Here is a tiny trained network, its code and every weight. The questions are about switching its units off for an input and a class, where a switched-off unit gives its printed mean instead of its output.

import numpy as np


def w(rows, s, z=0):
    codes = np.array(rows[::2]) - 128.0
    scale = np.full(codes.shape[1], s)
    scale[-1] = z or s
    return codes * scale


def norm(h):
    return h / np.sqrt((h * h).mean(-1, keepdims=True) + 1e-5)


def f(y):
    return np.maximum(y, 0)


def log_softmax(a):
    a = a - a.max(-1, keepdims=True)
    return a - np.log(np.exp(a).sum(-1, keepdims=True))


def net(x, mask):
    res = np.array(x, float).reshape(1, 8) / 4 @ E
    u = 0
    for l in range(2):
        y = f(norm(res) @ A[l][:, :-1].T + A[l][:, -1])
        res = res + np.where(mask[u : u + 10], y, B[l][:, -1]) @ B[l][:, :-1]
        u += 10
    return log_softmax(norm(res)[-1] @ U[:, :-1].T + U[:, -1])


A, B = {}, {}
E = w([
[138,144,123,131,131,136,122,133,135,125,131],'x0',
[137,133,121,132,128,124,130,121,129,126,122],'x1',
[158,81,55,69,254,184,163,100,102,214,163],'x2',
[32,213,132,109,92,140,227,68,165,151,199],'x3',
[119,137,130,127,140,126,128,150,135,122,141],'x4',
[129,70,5,187,49,141,154,199,220,186,133],'x5',
[150,155,114,120,133,129,129,135,140,113,126],'x6',
[121,132,130,130,136,126,128,144,130,126,138],'x7',
],0.0092)
A[0] = w([
[139,148,176,81,201,133,120,79,99,123,127,147],'L0N1',
[67,190,116,114,102,125,194,78,142,147,158,177],'L0N2',
[137,129,127,132,57,114,92,170,158,94,106,156],'L0N3',
[140,157,178,102,108,118,114,111,115,73,118,199],'L0N4',
[133,97,87,103,123,146,141,128,159,137,131,3],'L0N5',
[118,137,146,143,5,118,111,169,151,98,117,127],'L0N6',
[157,111,147,126,160,121,126,123,93,133,123,115],'L0N7',
[132,97,142,144,116,119,95,142,112,140,111,165],'L0N8',
[118,155,186,125,97,149,100,133,137,88,135,129],'L0N9',
[113,150,203,136,82,104,108,113,109,69,106,215],'L0N10',
],0.016,0.0041)
B[0] = w([
[109,89,175,172,152,165,123,52,101,42,140,232],'L0N1',
[144,129,197,127,100,221,226,71,171,165,137,250],'L0N2',
[127,41,156,202,137,132,202,127,8,92,179,206],'L0N3',
[132,109,91,109,134,127,139,189,160,203,132,216],'L0N4',
[135,197,118,91,164,56,114,196,106,195,145,164],'L0N5',
[102,174,218,155,158,119,66,45,190,55,77,238],'L0N6',
[128,187,128,111,149,85,86,131,221,120,67,173],'L0N7',
[149,150,128,137,171,127,181,163,83,88,157,169],'L0N8',
[97,153,95,76,97,86,139,143,98,174,127,197],'L0N9',
[177,130,25,97,143,138,135,189,140,214,154,249],'L0N10',
],0.012,0.015)
A[1] = w([
[91,140,76,72,72,137,137,159,143,210,168,74],'L1N1',
[97,153,143,126,39,162,156,93,183,134,133,49],'L1N2',
[104,136,43,122,100,115,136,130,168,232,170,73],'L1N3',
[176,131,118,111,145,125,171,193,139,204,126,150],'L1N4',
[115,142,108,119,126,105,53,128,147,56,92,5],'L1N5',
[113,143,132,82,86,176,153,87,125,158,158,113],'L1N6',
[131,71,134,160,167,118,31,117,110,125,131,79],'L1N7',
[112,96,63,113,175,94,87,120,87,101,146,110],'L1N8',
[104,108,141,124,82,151,93,86,119,60,127,49],'L1N9',
[131,110,6,97,125,66,76,219,92,208,128,25],'L1N10',
],0.017,0.0027)
B[1] = w([
[104,182,102,94,72,71,146,89,47,89,52,225],'L1N1',
[105,145,129,124,140,87,24,124,202,140,113,213],'L1N2',
[129,208,160,74,80,105,163,174,60,91,115,239],'L1N3',
[101,81,94,80,101,126,98,129,73,251,61,254],'L1N4',
[138,135,121,42,155,118,77,116,84,89,69,149],'L1N5',
[145,102,64,153,148,101,150,183,30,80,169,216],'L1N6',
[132,138,100,83,58,129,147,160,95,75,127,179],'L1N7',
[127,138,153,146,122,120,73,118,214,158,93,180],'L1N8',
[155,149,55,99,113,121,144,201,164,225,163,163],'L1N9',
[162,29,158,235,211,187,103,122,247,131,198,252],'L1N10',
],0.017)
U = w([
[172,38,126,164,166,127,62,165,177,208,93,199],'0',
[100,175,97,74,77,92,169,122,43,202,104,251],'1',
[162,113,152,194,93,76,143,175,90,22,130,84],'2',
[83,193,178,186,92,96,105,75,249,130,163,69],'3',
[172,140,115,44,153,131,52,114,155,30,82,67],'4',
[126,123,121,122,192,200,184,41,129,101,232,44],'5',
],0.013,0.0016)

Each question gives the input, the list of numbers given to net, and the class t.
The units are the neurons (one row each of A and B). Each row of codes is followed by its name. A weight is (code - 128) times the scale printed after its matrix; where a second scale follows, it is the last column's (A, B and U).
mask holds one flag per neuron, layer by layer. A switched-off neuron (its flag False) gives its mean, the last column of its row in B, instead of its output. The means were averaged over made-up inputs and are rounded, as every weight is.
A unit's drop is (log p(t) with every unit on - log p(t) with that unit switched off) / (log p(t) with every unit on - log p(t) with every unit switched off).
The circuit of an input: a set's keep is (log p(t) with only the set's units on - log p(t) with every unit switched off) / (log p(t) with every unit on - log p(t) with every unit switched off). Starting from the 12 units with the biggest drops (on a tie, the unit counted first), units are removed one at a time, each time the one whose removal leaves the highest keep (on an exact tie, the one counted first), for as long as the keep stays at least 0.8.
circuit, biggest first: the units of the circuit, biggest drop first
most important unit: the unit with the biggest drop
top k neurons: the k neurons with the biggest drops, biggest first
drop of u: that unit's drop, to one decimal
input [7,-5,0,5,3,4,6,7], class 3: top 2 neurons => L0N10, L1N2
input [3,-1,5,-6,0,-1,-5,5], class 4: most important unit => L0N10
input [-1,-1,-7,0,-3,-6,7,3], class 0: circuit, biggest first => L1N10, L0N10
input [-6,0,1,-8,0,-3,4,7], class 4: top 2 neurons => L0N10, L0N1
input [0,7,-8,-6,6,-8,6,5], class 0: circuit, biggest first => L0N10, L1N10
input [2,6,-5,8,-1,3,4,5], class 3: top 2 neurons => L0N6, L1N2
input [-8,-6,-5,0,-6,-4,8,4], class 0: circuit, biggest first => L1N10, L0N10
input [7,3,-5,-1,2,3,-3,-1], class 2: top 3 neurons => L0N3, L0N6, L1N4
input [5,5,-6,0,-3,-4,-2,-8], class 0: top 3 neurons => L1N10, L0N2, L0N10
input [-1,-3,1,-3,-8,-5,-5,4], class 4: top 2 neurons => L0N1, L0N2
input [-4,6,5,1,-6,-1,5,-6], class 5: top 4 neurons => L1N4, L0N6, L1N1, L1N3
input [6,3,2,-1,7,-6,8,0], class 4: top 4 neurons => L0N1, L0N2, L1N10, L1N4
input [-2,-7,-8,-1,2,-8,7,-2], class 0: top 2 neurons => L1N10, L0N10
input [-8,2,-1,1,3,1,-3,-3], class 3: most important unit => L0N6
input [2,4,-8,-1,8,-6,6,6], class 0: top 3 neurons => L1N10, L0N2, L0N10
input [-8,-4,-6,-1,3,-1,7,4], class 0: top 2 neurons => L0N10, L0N2
input [1,-4,-3,-4,-3,-6,4,3], class 0: drop of L1N10 => 3.9
input [2,-7,-5,-1,-3,-4,-1,5], class 0: drop of L1N10 => 3.7
input [-8,7,-4,2,-4,6,5,0], class 3: drop of L0N6 => 0.3
input [-6,2,3,4,8,-7,7,-6], class 5: circuit, biggest first => L0N1
